[[ -0.4  25.4  -0.7 -17.2]
 [  4.5 -38.8 -32.6 -50.7]
 [ -4.5  49.0  -2.1  -6.7]
 [  4.8 -36.6 -38.5 -56.7]
 [ -2.6  47.4  10.6   0.6]
 [ -0.5  31.1  -1.4 -16.7]
 [  0.2 -63.2   0.3   1.7]
 [  2.1 -65.9 -49.7 -52.8]]
->
[[-17.2 -50.7  -6.7 -56.7   0.6 -16.7   1.7 -52.8]
 [ -0.7 -32.6  -2.1 -38.5  10.6  -1.4   0.3 -49.7]
 [ 25.4 -38.8  49.0 -36.6  47.4  31.1 -63.2 -65.9]
 [ -0.4   4.5  -4.5   4.8  -2.6  -0.5   0.2   2.1]]

[[ 64.6 -45.2  70.0 -24.4   3.1]
 [ -3.7 -49.7   8.8  53.0 -26.9]
 [-66.8 -21.1 -78.2  73.4 -75.5]
 [-65.7  -7.1 -60.3  65.6 -35.8]
 [-13.4  11.6  19.1 -50.3  29.2]
 [-40.3  24.6  25.0  -3.7 -42.6]
 [ 36.6  58.9  -1.0 -62.2 -24.1]
 [ 18.1  27.6  -8.0 -38.6  47.1]
 [-59.8  27.7  41.6 -15.2  53.4]
 [ 16.4  -7.3 -71.2  -7.4  52.9]
 [ 24.0  16.8  11.8 -55.6  41.5]
 [-68.5  17.5  21.0   0.8 -28.0]]
->
[[  3.1 -26.9 -75.5 -35.8  29.2 -42.6 -24.1  47.1  53.4  52.9  41.5 -28.0]
 [-24.4  53.0  73.4  65.6 -50.3  -3.7 -62.2 -38.6 -15.2  -7.4 -55.6   0.8]
 [ 70.0   8.8 -78.2 -60.3  19.1  25.0  -1.0  -8.0  41.6 -71.2  11.8  21.0]
 [-45.2 -49.7 -21.1  -7.1  11.6  24.6  58.9  27.6  27.7  -7.3  16.8  17.5]
 [ 64.6  -3.7 -66.8 -65.7 -13.4 -40.3  36.6  18.1 -59.8  16.4  24.0 -68.5]]

[[ 52.1 -15.1 -39.8]
 [  0.1 -17.0 -13.4]
 [-50.8  69.0 -27.7]]
->
[[-39.8 -13.4 -27.7]
 [-15.1 -17.0  69.0]
 [ 52.1   0.1 -50.8]]

[[ 54.1  -6.7  30.4 -14.2  -4.2  15.6 -17.6]
 [-33.3  25.8  -8.5 -24.8 -40.2 -38.3   0.9]
 [ 27.5 -60.8  27.0  -4.1  -3.2  29.3   2.9]
 [ 46.2  49.9 -31.9 -17.3 -22.4 -33.7 -37.1]
 [ 63.1  51.1  62.9  -6.7  31.2 -18.9  -5.9]
 [-66.1 -44.9 -32.3  11.3 -35.2  35.5  17.7]
 [-40.3  71.6 -33.2 -37.2 -56.5 -64.8 -19.3]]
->
[[-17.6   0.9   2.9 -37.1  -5.9  17.7 -19.3]
 [ 15.6 -38.3  29.3 -33.7 -18.9  35.5 -64.8]
 [ -4.2 -40.2  -3.2 -22.4  31.2 -35.2 -56.5]
 [-14.2 -24.8  -4.1 -17.3  -6.7  11.3 -37.2]
 [ 30.4  -8.5  27.0 -31.9  62.9 -32.3 -33.2]
 [ -6.7  25.8 -60.8  49.9  51.1 -44.9  71.6]
 [ 54.1 -33.3  27.5  46.2  63.1 -66.1 -40.3]]

[[ 32.7  21.0  -2.4 -33.0 -20.0  31.6]
 [ -2.2  -5.8  11.3  13.8  25.5  -0.8]
 [ 34.0  10.8 -19.5  15.2 -38.6   4.3]
 [ -5.0  80.3 -42.5 -44.4  23.7  26.7]
 [-16.8 -45.3  54.9 -59.7  21.6  35.3]
 [ 25.6  -0.8 -32.2  71.5 -14.3 -35.4]
 [-19.8  22.1  13.7 -15.5  48.7  18.2]
 [ -3.4  14.9   9.2 -37.1   8.9  27.4]
 [-25.4  -4.4 -16.0  22.4  15.4 -31.7]
 [ -1.7 -26.0  16.5 -11.6 -25.1  -7.1]
 [  4.5 -36.6  11.1  16.7 -30.0 -16.3]]
->
[[ 31.6  -0.8   4.3  26.7  35.3 -35.4  18.2  27.4 -31.7  -7.1 -16.3]
 [-20.0  25.5 -38.6  23.7  21.6 -14.3  48.7   8.9  15.4 -25.1 -30.0]
 [-33.0  13.8  15.2 -44.4 -59.7  71.5 -15.5 -37.1  22.4 -11.6  16.7]
 [ -2.4  11.3 -19.5 -42.5  54.9 -32.2  13.7   9.2 -16.0  16.5  11.1]
 [ 21.0  -5.8  10.8  80.3 -45.3  -0.8  22.1  14.9  -4.4 -26.0 -36.6]
 [ 32.7  -2.2  34.0  -5.0 -16.8  25.6 -19.8  -3.4 -25.4  -1.7   4.5]]

[[  6.2 -15.8  -6.0  -2.8  -2.3  10.9   7.8  21.3  -2.4   0.3   5.4   9.2
    7.8  13.7   8.9  -6.9]
 [ 17.4   9.8  19.0 -68.2  24.5 -66.1  12.1  21.3  23.2  70.6  22.2 -12.4
  -25.7 -20.6  24.5   6.3]
 [-28.8 -18.3   8.3   1.4  -7.7   7.8  -1.6  21.3  -0.5  26.7  33.3  -8.3
  -15.1  16.5 -13.9  -6.7]
 [ -1.6  -0.8   1.8   0.3   0.9   0.1  -1.1  21.3  -0.2   0.2   0.6   1.8
   -0.5  -1.4  -1.1   2.2]]
->
[[ -6.9   6.3  -6.7   2.2]
 [  8.9  24.5 -13.9  -1.1]
 [ 13.7 -20.6  16.5  -1.4]
 [  7.8 -25.7 -15.1  -0.5]
 [  9.2 -12.4  -8.3   1.8]
 [  5.4  22.2  33.3   0.6]
 [  0.3  70.6  26.7   0.2]
 [ -2.4  23.2  -0.5  -0.2]
 [ 21.3  21.3  21.3  21.3]
 [  7.8  12.1  -1.6  -1.1]
 [ 10.9 -66.1   7.8   0.1]
 [ -2.3  24.5  -7.7   0.9]
 [ -2.8 -68.2   1.4   0.3]
 [ -6.0  19.0   8.3   1.8]
 [-15.8   9.8 -18.3  -0.8]
 [  6.2  17.4 -28.8  -1.6]]

[[ 65.5  79.4]
 [-30.4 -14.4]
 [  2.8   2.3]
 [ 14.9   6.6]
 [ 67.1  75.7]
 [ 10.1  34.9]
 [ 31.8   1.5]
 [ 73.8  16.3]
 [ 58.7  50.0]]
->
[[ 79.4 -14.4   2.3   6.6  75.7  34.9   1.5  16.3  50.0]
 [ 65.5 -30.4   2.8  14.9  67.1  10.1  31.8  73.8  58.7]]
